Below are the code and all the weights of a small trained network. Each question names an input and a class and asks about switching units off, where a switched-off unit gives its printed mean instead of its output.

import numpy as np


def w(rows, s, z=0):
    codes = np.array(rows[::2]) - 128.0
    scale = np.full(codes.shape[1], s)
    scale[-1] = z or s
    return codes * scale


def norm(h):
    return h / np.sqrt((h * h).mean(-1, keepdims=True) + 1e-5)


def f(y):
    return y / 2 * (1 + np.tanh(0.7978845608 * (y + 0.044715 * y**3)))


def log_softmax(a):
    a = a - a.max(-1, keepdims=True)
    return a - np.log(np.exp(a).sum(-1, keepdims=True))


def net(x, mask):
    res = np.array(x, float).reshape(1, 2) / 4 @ E
    u = 0
    for l in range(2):
        y = f(norm(res) @ A[l][:, :-1].T + A[l][:, -1])
        res = res + np.where(mask[u : u + 6], y, B[l][:, -1]) @ B[l][:, :-1]
        u += 6
    return log_softmax(norm(res)[-1] @ U[:, :-1].T + U[:, -1])


A, B = {}, {}
E = w([
[148,141,49,106,172,210,50,168,98,206],'x0',
[234,179,215,125,89,246,153,97,218,151],'x1',
],0.011)
A[0] = w([
[68,101,157,139,107,149,175,106,88,49,19],'L0N0',
[157,159,163,172,140,62,196,107,140,80,250],'L0N1',
[67,198,45,120,231,172,107,126,172,159,129],'L0N2',
[169,164,2,184,193,65,107,78,61,109,174],'L0N3',
[73,159,115,206,160,103,130,176,62,142,254],'L0N4',
[40,93,161,68,84,143,145,54,170,144,163],'L0N5',
],0.0058,0.002)
B[0] = w([
[200,142,137,168,164,138,78,38,134,68,175],'L0N0',
[183,216,44,153,212,115,51,215,183,198,254],'L0N1',
[200,253,92,239,186,51,198,97,149,134,205],'L0N2',
[114,110,245,67,109,109,86,137,208,128,236],'L0N3',
[139,151,165,98,76,231,152,156,227,106,225],'L0N4',
[125,68,196,40,82,60,32,90,187,99,167],'L0N5',
],0.0059,0.0052)
A[1] = w([
[208,142,172,83,88,104,114,144,201,146,194],'L1N0',
[211,92,180,194,44,77,207,3,132,18,253],'L1N1',
[189,148,69,174,121,104,110,154,53,148,194],'L1N2',
[116,157,108,67,129,214,73,95,78,214,129],'L1N3',
[22,105,95,109,110,66,140,168,67,129,76],'L1N4',
[177,163,166,157,109,160,254,48,127,147,225],'L1N5',
],0.0084,0.0017)
B[1] = w([
[98,95,118,96,80,85,106,133,125,82,254],'L1N0',
[142,130,94,234,255,195,144,163,97,220,225],'L1N1',
[154,100,184,160,166,75,82,96,192,49,151],'L1N2',
[97,95,142,209,178,86,175,166,124,152,190],'L1N3',
[214,128,184,56,15,249,172,141,75,182,187],'L1N4',
[88,118,119,17,61,109,119,123,68,103,201],'L1N5',
],0.0097,0.0095)
U = w([
[172,105,170,60,53,189,152,190,102,170,177],'0',
[163,128,141,252,195,103,134,185,143,165,185],'1',
[102,116,137,77,89,48,89,132,159,51,254],'2',
[102,132,84,148,119,154,174,46,149,110,38],'3',
[102,144,95,155,113,130,193,77,124,109,26],'4',
[94,130,115,165,115,168,118,65,107,96,34],'5',
[120,141,79,162,103,154,128,76,109,97,28],'6',
],0.014,0.0036)

Each question gives the input, the list of numbers given to net, and the class t.
The units are the neurons (one row each of A and B). Each row of codes is followed by its name. A weight is (code - 128) times the scale printed after its matrix; where a second scale follows, it is the last column's (A, B and U).
mask holds one flag per neuron, layer by layer. A switched-off neuron (its flag False) gives its mean, the last column of its row in B, instead of its output. The means were averaged over made-up inputs and are rounded, as every weight is.
A unit's drop is (log p(t) with every unit on - log p(t) with that unit switched off) / (log p(t) with every unit on - log p(t) with every unit switched off).
The circuit of an input: a set's keep is (log p(t) with only the set's units on - log p(t) with every unit switched off) / (log p(t) with every unit on - log p(t) with every unit switched off). Starting from all 12 units, units are removed one at a time, each time the one whose removal leaves the highest keep (on an exact tie, the one counted first), for as long as the keep stays at least 0.8.
circuit, biggest first: the units of the circuit, biggest drop first
unit that matters most: the unit with the biggest drop
k most important neurons: the k neurons with the biggest drops, biggest first
k most important neurons of layer l: the k neurons of layer l with the biggest drops, biggest first
drop when u is switched off: that unit's drop, to one decimal
input [7,-7], class 0: 4 most important neurons : (L1N4; L0N1; L1N1; L0N3)
input [2,3], class 2: circuit, biggest first : (L1N1; L1N4)
input [8,6], class 1: 3 most important neurons : (L1N3; L1N4; L0N4)
input [4,0], class 1: unit that matters most : L1N0
input [2,-3], class 2: 3 most important neurons : (L0N4; L0N3; L1N1)
input [-7,6], class 1: 2 most important neurons : (L1N1; L1N4)
input [3,-1], class 2: 2 most important neurons of layer 1 : (L1N1; L1N4)
input [-5,-6], class 0: 2 most important neurons : (L1N4; L0N2)
input [1,-3], class 2: 3 most important neurons : (L0N3; L0N4; L1N1)
input [-5,4], class 1: 2 most important neurons of layer 0 : (L0N4; L0N5)
input [3,1], class 2: 2 most important neurons : (L0N2; L1N1)
input [2,2], class 2: 2 most important neurons of layer 1 : (L1N1; L1N5)
input [-8,6], class 1: 2 most important neurons of layer 1 : (L1N1; L1N4)
input [2,0], class 2: unit that matters most : L0N2
input [-5,-1], class 1: drop when L1N1 is switched off : 0.1
input [2,-5], class 0: drop when L0N4 is switched off : 0.0
input [-6,-8], class 0: drop when L1N4 is switched off : 1.0
